Here is a tiny trained network, its code and every weight. The questions are about switching its units off for an input and a class, where a switched-off unit gives its printed mean instead of its output.

import numpy as np


def w(rows, s, z=0):
    codes = np.array(rows[::2]) - 128.0
    scale = np.full(codes.shape[1], s)
    scale[-1] = z or s
    return codes * scale


def f(y):
    return y / 2 * (1 + np.tanh(0.7978845608 * (y + 0.044715 * y**3)))


def log_softmax(a):
    a = a - a.max(-1, keepdims=True)
    return a - np.log(np.exp(a).sum(-1, keepdims=True))


def net(x, mask):
    res = np.array(x, float).reshape(1, 8) / 4 @ E
    y = f(res @ A[0][:, :-1].T + A[0][:, -1])
    res = res + np.where(mask, y, B[0][:, -1]) @ B[0][:, :-1]
    return log_softmax(res[-1] @ U[:, :-1].T + U[:, -1])


A, B = {}, {}
E = w([
[132,105,148,137,139,108,129,133],'x0',
[120,123,124,117,138,130,120,127],'x1',
[184,112,151,185,247,210,155,36],'x2',
[138,149,120,134,118,134,128,128],'x3',
[101,106,232,188,36,217,31,144],'x4',
[139,139,118,140,119,129,130,128],'x5',
[137,150,105,142,113,141,127,127],'x6',
[231,49,81,39,56,136,98,152],'x7',
],0.012)
A[0] = w([
[119,115,208,143,60,202,34,195,210],'n1',
[127,124,164,164,164,187,125,81,165],'n2',
[255,68,107,97,134,181,112,47,76],'n3',
[91,125,154,147,159,174,133,102,129],'n4',
[150,66,143,90,54,128,111,154,47],'n5',
[21,168,107,163,89,45,133,152,214],'n6',
[147,109,83,67,101,42,202,96,254],'n7',
[164,96,42,44,88,80,155,206,188],'n8',
[130,163,125,142,180,110,216,86,200],'n9',
[93,179,116,142,141,141,163,118,192],'n10',
[102,146,188,190,118,195,52,140,92],'n11',
],0.013,0.0055)
B[0] = w([
[78,165,91,183,5,67,104,163,251],'n1',
[131,173,235,192,189,180,44,113,194],'n2',
[59,89,169,86,77,18,186,31,194],'n3',
[167,74,181,182,161,139,113,159,172],'n4',
[136,195,81,135,43,162,117,202,190],'n5',
[108,95,222,18,94,90,202,46,212],'n6',
[252,120,154,146,203,141,137,120,210],'n7',
[231,204,163,114,116,149,75,97,233],'n8',
[92,96,32,123,225,157,196,128,207],'n9',
[125,68,132,149,165,143,167,106,171],'n10',
[147,182,201,193,69,139,41,56,206],'n11',
],0.011,0.025)
U = w([
[141,105,150,6,137,49,231,68,226],'0',
[235,158,174,159,123,179,60,125,167],'1',
[54,101,193,108,36,58,143,88,154],'2',
[154,139,56,93,18,133,92,219,1],'3',
[106,70,58,169,213,167,169,139,76],'4',
],0.011,0.0067)

Each question gives the input, the list of numbers given to net, and the class t.
The units are the neurons (one row each of A and B). Each row of codes is followed by its name. A weight is (code - 128) times the scale printed after its matrix; where a second scale follows, it is the last column's (A, B and U).
mask holds one flag per neuron, in row order. A switched-off neuron (its flag False) gives its mean, the last column of its row in B, instead of its output. The means were averaged over made-up inputs and are rounded, as every weight is.
A unit's drop is (log p(t) with every unit on - log p(t) with that unit switched off) / (log p(t) with every unit on - log p(t) with every unit switched off).
The circuit of an input: a set's keep is (log p(t) with only the set's units on - log p(t) with every unit switched off) / (log p(t) with every unit on - log p(t) with every unit switched off). Starting from all 11 units, units are removed one at a time, each time the one whose removal leaves the highest keep (on an exact tie, the one counted first), for as long as the keep stays at least 0.8.
units of the circuit, in order: the units of the circuit, biggest drop first
most important unit: the unit with the biggest drop
top k neurons: the k neurons with the biggest drops, biggest first
drop when u is switched off: that unit's drop, to one decimal
input [1,4,-7,7,-2,8,-1,3], class 1: most important unit -> n8
input [7,-4,2,-5,-1,5,3,6], class 0: top 2 neurons -> n3, n1
input [3,-5,1,-5,-5,-6,-7,-1], class 4: units of the circuit, in order -> n6, n9
input [-5,2,0,-1,1,-5,-1,0], class 2: top 3 neurons -> n8, n7, n5
input [-3,-5,3,1,0,8,8,3], class 0: top 2 neurons -> n1, n11
input [-7,-4,-1,-4,-8,-2,-7,3], class 1: top 3 neurons -> n8, n7, n6
input [-7,3,3,8,-1,6,-6,0], class 4: top 2 neurons -> n6, n8
input [-3,-4,3,2,-8,-8,1,-1], class 4: top 2 neurons -> n6, n9
input [7,0,0,-5,8,-2,0,-6], class 2: top 2 neurons -> n1, n8
input [2,-5,-2,-1,1,-2,-3,7], class 3: top 3 neurons -> n5, n2, n11
input [5,7,1,-5,7,-1,8,3], class 2: top 2 neurons -> n11, n1
input [0,-5,3,-7,1,0,7,6], class 2: top 2 neurons -> n3, n9
input [0,1,2,-6,-5,-8,7,-8], class 4: drop when n9 is switched off -> 0.2
input [-8,-4,6,-7,-6,-4,3,4], class 0: units of the circuit, in order -> n3
input [-4,8,5,4,7,8,3,6], class 2: drop when n6 is switched off -> 0.0
input [-4,-5,4,1,4,-8,-4,6], class 2: drop when n3 is switched off -> 0.1
